Below are the code and all the weights of a small trained network. Each question names an input and a class and asks about switching units off, where a switched-off unit gives its printed mean instead of its output.

import numpy as np


def w(rows, s, z=0):
    codes = np.array(rows[::2]) - 128.0
    scale = np.full(codes.shape[1], s)
    scale[-1] = z or s
    return codes * scale


def f(y):
    return y / 2 * (1 + np.tanh(0.7978845608 * (y + 0.044715 * y**3)))


def log_softmax(a):
    a = a - a.max(-1, keepdims=True)
    return a - np.log(np.exp(a).sum(-1, keepdims=True))


def net(x, mask):
    res = np.array(x, float).reshape(1, 6) / 4 @ E
    y = f(res @ A[0][:, :-1].T + A[0][:, -1])
    res = res + np.where(mask, y, B[0][:, -1]) @ B[0][:, :-1]
    return log_softmax(res[-1] @ U[:, :-1].T + U[:, -1])


A, B = {}, {}
E = w([
[129,128,128],'x0',
[127,127,127],'x1',
[174,80,166],'x2',
[128,128,129],'x3',
[44,58,132],'x4',
[108,146,253],'x5',
],0.019)
A[0] = w([
[57,40,159,111],'n1',
[40,50,165,116],'n2',
[180,183,144,120],'n3',
[162,137,86,145],'n4',
[108,121,134,95],'n5',
[56,111,129,114],'n6',
[112,6,126,3],'n7',
[197,188,93,151],'n8',
[150,160,117,196],'n9',
[136,115,180,62],'n10',
[85,111,108,85],'n11',
[80,90,114,125],'n12',
[95,192,112,188],'n13',
[168,119,72,182],'n14',
[131,43,70,159],'n15',
[52,39,124,185],'n16',
[68,88,117,132],'n17',
[191,58,150,182],'n18',
[105,166,198,163],'n19',
[137,108,188,64],'n20',
[90,171,114,192],'n21',
[112,174,196,146],'n22',
[108,98,71,50],'n23',
[161,112,168,100],'n24',
],0.018,0.013)
B[0] = w([
[8,154,165,232],'n1',
[22,126,152,242],'n2',
[177,146,64,195],'n3',
[105,96,185,186],'n4',
[120,154,132,135],'n5',
[68,210,57,189],'n6',
[2,83,50,183],'n7',
[64,75,183,226],'n8',
[173,85,201,185],'n9',
[147,84,192,163],'n10',
[162,177,97,158],'n11',
[148,217,70,184],'n12',
[91,164,184,197],'n13',
[50,51,151,211],'n14',
[149,139,78,217],'n15',
[101,217,52,253],'n16',
[132,177,61,196],'n17',
[152,29,35,198],'n18',
[194,167,239,223],'n19',
[167,91,209,173],'n20',
[137,194,131,188],'n21',
[161,154,161,216],'n22',
[145,178,133,171],'n23',
[118,105,141,161],'n24',
],0.0092,0.022)
U = w([
[56,98,184,255],'0',
[160,174,72,209],'1',
[218,199,180,119],'2',
[96,178,179,26],'3',
[153,22,134,65],'4',
[113,99,69,104],'5',
[251,84,176,100],'6',
],0.013,0.0079)

Each question gives the input, the list of numbers given to net, and the class t.
The units are the neurons (one row each of A and B). Each row of codes is followed by its name. A weight is (code - 128) times the scale printed after its matrix; where a second scale follows, it is the last column's (A, B and U).
mask holds one flag per neuron, in row order. A switched-off neuron (its flag False) gives its mean, the last column of its row in B, instead of its output. The means were averaged over made-up inputs and are rounded, as every weight is.
A unit's drop is (log p(t) with every unit on - log p(t) with that unit switched off) / (log p(t) with every unit on - log p(t) with every unit switched off).
The circuit of an input: a set's keep is (log p(t) with only the set's units on - log p(t) with every unit switched off) / (log p(t) with every unit on - log p(t) with every unit switched off). Starting from the 12 units with the biggest drops (on a tie, the unit counted first), units are removed one at a time, each time the one whose removal leaves the highest keep (on an exact tie, the one counted first), for as long as the keep stays at least 0.8.
circuit, biggest first: the units of the circuit, biggest drop first
most important unit: the unit with the biggest drop
k most important neurons: the k neurons with the biggest drops, biggest first
drop when u is switched off: that unit's drop, to one decimal
input [1,6,0,3,1,5], class 3: circuit, biggest first => [n14]
input [-2,-2,-7,8,0,-8], class 0: 3 most important neurons => [n14 n4 n8]
input [8,2,2,-7,4,-6], class 5: 3 most important neurons => [n7 n14 n19]
input [-4,1,1,-8,7,-1], class 5: 2 most important neurons => [n7 n2]
input [-8,3,-4,-2,-5,0], class 0: 3 most important neurons => [n8 n16 n19]
input [2,-8,1,-8,-3,-3], class 4: 2 most important neurons => [n1 n2]
input [8,-7,-5,-6,-3,1], class 2: 4 most important neurons => [n2 n1 n7 n14]
input [0,3,0,-1,-5,-3], class 0: 2 most important neurons => [n8 n18]
input [-3,-4,0,2,6,-7], class 1: 3 most important neurons => [n16 n12 n23]
input [-7,-6,5,-4,7,-8], class 5: drop when n7 is switched off => 0.4
input [5,4,7,-5,0,3], class 6: drop when n14 is switched off => 0.1
input [3,-1,0,5,5,-8], class 1: drop when n12 is switched off => 0.3
input [0,7,-2,-4,-5,7], class 2: drop when n19 is switched off => 0.0
input [-5,-8,-6,-3,0,8], class 2: most important unit => n19
